Below is a small trained network, with its code and all its weights. Each question gives an input and a target symbol and asks what happens when units are switched off, that is, made to give their printed mean instead of their output.

import numpy as np


def w(rows, s, z=0):
    codes = np.array(rows[::2]) - 128.0
    scale = np.full(codes.shape[1], s)
    scale[-1] = z or s
    return codes * scale


def softmax(a):
    e = np.exp(a - a.max(-1, keepdims=True))
    return e / e.sum(-1, keepdims=True)


def log_softmax(a):
    a = a - a.max(-1, keepdims=True)
    return a - np.log(np.exp(a).sum(-1, keepdims=True))


def net(x, mask):
    ids = ['βγδζηθλμπσφψω'.index(c) for c in x.split()]
    T = len(ids)
    res = E[ids] + P[:T]
    u = 0
    for l in range(3):
        r = res
        for j in range(2):
            rows = slice(4 * j, 4 * j + 4)
            q, k, v = (r @ M[l][rows].T for M in (Q, K, V))
            z = softmax(np.where(np.tri(T) > 0, q @ k.T / 4**0.5, -1e9)) @ v
            o = O[l][rows]
            res = res + np.where(mask[u + j], z, o[:, -1]) @ o[:, :-1]
        u += 2
    return log_softmax(res[-1] @ U[:, :-1].T + U[:, -1])


Q, K, V, O = {}, {}, {}, {}
E = w([
[167,127,150,157,205,70],'β',
[141,147,35,143,194,138],'γ',
[161,135,131,138,229,127],'δ',
[107,164,22,154,130,178],'ζ',
[145,137,193,133,200,171],'η',
[114,154,47,181,98,102],'θ',
[128,151,93,132,181,194],'λ',
[105,149,158,188,66,117],'μ',
[117,143,225,167,106,147],'π',
[145,141,50,165,169,84],'σ',
[143,135,143,183,134,60],'φ',
[87,162,96,168,76,184],'ψ',
[250,82,139,95,101,144],'ω',
],0.014)
P = w([
[147,254,175,105,114,124],'0',
[122,169,154,109,143,107],'1',
[123,152,144,117,142,110],'2',
[124,136,139,132,143,118],'3',
[132,133,129,138,137,124],'4',
[138,129,120,148,130,134],'5',
[144,125,112,157,124,143],'6',
[150,121,104,166,118,150],'7',
[156,117,96,172,114,156],'8',
[161,112,88,177,108,162],'9',
[170,111,78,179,99,170],'10',
[177,103,66,183,92,176],'11',
],0.014)
Q[0] = w([
[119,96,129,124,119,136],'L0H1',
[126,130,130,132,135,140],'L0H1',
[144,96,133,159,143,134],'L0H1',
[118,58,118,103,115,129],'L0H1',
[201,49,143,155,155,3],'L0H2',
[212,150,163,128,207,194],'L0H2',
[135,68,198,78,137,212],'L0H2',
[151,175,192,153,16,106],'L0H2',
],0.023)
K[0] = w([
[135,142,130,101,116,130],'L0H1',
[117,116,126,118,131,132],'L0H1',
[114,98,128,88,120,114],'L0H1',
[168,173,129,70,103,115],'L0H1',
[240,115,155,156,132,4],'L0H2',
[196,111,144,145,190,220],'L0H2',
[148,91,211,43,146,189],'L0H2',
[107,88,188,173,11,117],'L0H2',
],0.024)
V[0] = w([
[93,71,132,101,119,114],'L0H1',
[84,162,130,61,104,111],'L0H1',
[150,138,104,88,144,133],'L0H1',
[2,166,136,94,179,85],'L0H1',
[164,112,105,183,123,205],'L0H2',
[168,160,129,126,96,189],'L0H2',
[156,170,142,109,103,173],'L0H2',
[162,62,34,178,69,131],'L0H2',
],0.0091)
O[0] = w([
[110,66,185,147,178,139,23],'L0H1',
[128,134,117,82,147,108,98],'L0H1',
[109,100,188,132,54,134,106],'L0H1',
[109,214,188,190,141,19,118],'L0H1',
[123,137,193,181,153,64,254],'L0H2',
[172,114,140,147,154,36,208],'L0H2',
[170,111,110,141,137,45,173],'L0H2',
[159,115,254,104,205,163,211],'L0H2',
],0.0069,0.0047)
Q[1] = w([
[35,137,179,40,177,116],'L1H1',
[133,224,254,67,175,121],'L1H1',
[104,167,55,126,51,227],'L1H1',
[20,67,225,187,231,88],'L1H1',
[100,88,148,150,139,130],'L1H2',
[155,127,138,144,142,87],'L1H2',
[153,96,110,190,116,185],'L1H2',
[152,178,119,82,88,153],'L1H2',
],0.019)
K[1] = w([
[113,181,112,175,157,61],'L1H1',
[172,255,115,127,134,41],'L1H1',
[116,97,98,183,96,189],'L1H1',
[82,178,197,94,159,83],'L1H1',
[118,105,146,131,136,113],'L1H2',
[115,123,125,104,122,128],'L1H2',
[121,87,104,160,122,149],'L1H2',
[141,162,119,130,103,164],'L1H2',
],0.032)
V[1] = w([
[100,40,4,218,91,159],'L1H1',
[193,169,120,215,125,211],'L1H1',
[155,210,156,92,154,131],'L1H1',
[153,147,134,103,73,150],'L1H1',
[87,158,153,166,63,146],'L1H2',
[153,120,145,120,43,153],'L1H2',
[145,124,117,99,203,110],'L1H2',
[129,22,101,52,74,90],'L1H2',
],0.013)
O[1] = w([
[161,136,51,203,118,246,72],'L1H1',
[2,183,46,59,105,163,194],'L1H1',
[67,208,173,80,166,42,197],'L1H1',
[59,110,162,133,96,106,167],'L1H1',
[122,71,72,100,187,64,158],'L1H2',
[94,81,89,93,171,187,121],'L1H2',
[148,170,170,154,87,149,113],'L1H2',
[33,204,187,63,199,171,8],'L1H2',
],0.0092,0.013)
Q[2] = w([
[106,124,228,144,191,185],'L2H1',
[207,187,136,76,143,58],'L2H1',
[157,82,174,139,114,169],'L2H1',
[104,173,177,105,180,3],'L2H1',
[90,85,106,134,142,151],'L2H2',
[133,93,131,156,171,140],'L2H2',
[135,163,118,153,104,157],'L2H2',
[115,99,138,148,101,118],'L2H2',
],0.018)
K[2] = w([
[110,140,122,175,134,3],'L2H1',
[199,127,141,43,145,109],'L2H1',
[108,116,159,184,185,87],'L2H1',
[131,139,159,44,40,91],'L2H1',
[88,119,100,157,94,141],'L2H2',
[105,112,135,171,156,120],'L2H2',
[141,121,120,123,123,149],'L2H2',
[108,94,150,126,101,128],'L2H2',
],0.019)
V[2] = w([
[143,84,105,147,144,178],'L2H1',
[195,115,194,84,146,63],'L2H1',
[133,106,138,17,19,108],'L2H1',
[12,145,168,222,113,53],'L2H1',
[243,85,71,45,136,190],'L2H2',
[55,133,95,103,119,168],'L2H2',
[122,152,40,232,161,188],'L2H2',
[102,89,168,87,74,56],'L2H2',
],0.011)
O[2] = w([
[149,133,101,95,134,213,33],'L2H1',
[79,112,149,22,133,102,199],'L2H1',
[87,96,64,89,94,57,230],'L2H1',
[177,204,63,182,200,46,218],'L2H1',
[153,206,55,170,86,2,21],'L2H2',
[168,135,119,13,163,92,96],'L2H2',
[40,63,71,44,156,48,46],'L2H2',
[161,152,122,174,168,206,254],'L2H2',
],0.0084,0.022)
U = w([
[117,164,167,129,199,97,175],'β',
[232,162,127,150,122,228,212],'γ',
[149,105,49,161,73,174,140],'δ',
[141,88,36,96,67,121,139],'ζ',
[150,115,136,98,120,143,2],'η',
[149,110,130,90,126,141,49],'θ',
[164,113,123,98,89,131,36],'λ',
[99,81,141,81,181,162,95],'μ',
[104,91,149,85,187,167,55],'π',
[168,135,128,98,82,135,55],'σ',
[138,108,141,90,138,147,35],'φ',
[121,78,120,66,134,135,207],'ψ',
[1,239,124,74,146,202,137],'ω',
],0.0068,0.004)

Each question gives the input, a string of symbols that net reads in full, and the target symbol t.
The units are the heads (4 rows each of Q, K, V and O). Each row of codes is followed by its name. A weight is (code - 128) times the scale printed after its matrix; where a second scale follows, it is the last column's (O and U).
mask holds one flag per head, layer by layer. A switched-off head (its flag False) gives its mean, the last column of its rows in O, instead of its output. The means were averaged over made-up inputs and are rounded, as every weight is.
A unit's drop is (log p(t) with every unit on - log p(t) with that unit switched off) / (log p(t) with every unit on - log p(t) with every unit switched off).
The circuit of an input: a set's keep is (log p(t) with only the set's units on - log p(t) with every unit switched off) / (log p(t) with every unit on - log p(t) with every unit switched off). Starting from all 6 units, units are removed one at a time, each time the one whose removal leaves the highest keep (on an exact tie, the one counted first), for as long as the keep stays at least 0.8.
circuit, biggest first: the units of the circuit, biggest drop first
most important unit: the unit with the biggest drop
heads that matter: for each layer, one digit per head in row order, 1 if its drop is at least 0.15 and else 0, layers parted by /
input ω θ μ, target ω: circuit, biggest first	L0H2; L1H2
input ψ δ ω, target ψ: heads that matter	11 / 11 / 10
input π μ μ, target γ: circuit, biggest first	L1H1; L2H2
input γ ω ψ λ, target ω: circuit, biggest first	L0H2; L2H1; L1H2
input ζ ψ σ β π γ φ ζ, target γ: most important unit	L0H2
input γ η ψ σ δ μ φ ζ λ, target β: circuit, biggest first	L0H2; L2H1; L1H1; L0H1
input γ ψ β η γ ψ π ζ π λ μ, target β: circuit, biggest first	L0H2; L2H1; L1H1; L0H1
input φ λ ψ ψ δ π μ ζ σ ω ω, target γ: circuit, biggest first	L1H1; L2H1
input μ ψ ψ, target γ: heads that matter	11 / 10 / 11
input δ λ φ ψ σ φ π ψ φ, target δ: heads that matter	11 / 10 / 11
input ψ ψ ζ θ φ ψ λ μ ψ ζ β δ, target β: circuit, biggest first	L0H2; L1H1; L2H1
input π μ η π β μ, target γ: heads that matter	11 / 10 / 10
input ψ π π β μ η σ φ η, target γ: circuit, biggest first	L2H1; L1H1; L0H2
input ω π ζ, target ω: heads that matter	11 / 01 / 00
input λ ψ μ ψ θ ψ, target δ: heads that matter	11 / 10 / 11
input φ ζ θ ω θ ψ, target ω: most important unit	L0H2
input γ λ π θ ψ ψ ψ μ η ψ, target ζ: heads that matter	10 / 10 / 01
input ψ μ μ σ σ ζ σ, target δ: circuit, biggest first	L2H2; L1H1; L2H1; L0H2
input π ω ψ π σ φ η ω θ μ θ, target γ: heads that matter	11 / 10 / 10
input φ λ λ, target γ: circuit, biggest first	L1H1; L0H2; L2H1
input μ ω β π, target ω: circuit, biggest first	L2H1; L1H2
input φ μ ψ γ γ, target γ: heads that matter	11 / 11 / 10
input λ σ μ ψ ψ λ σ γ ψ σ ψ, target ζ: circuit, biggest first	L2H2; L1H1
input γ ζ λ β γ φ λ μ, target β: circuit, biggest first	L0H2; L0H1; L2H1; L1H1
input λ λ σ δ σ δ π ω ψ ω ω μ, target ω: circuit, biggest first	L1H2; L0H1
input β ψ π ζ μ μ γ, target β: heads that matter	11 / 10 / 10
input μ ω σ, target μ: heads that matter	11 / 11 / 10
input φ μ π ψ ψ, target γ: heads that matter	10 / 10 / 10
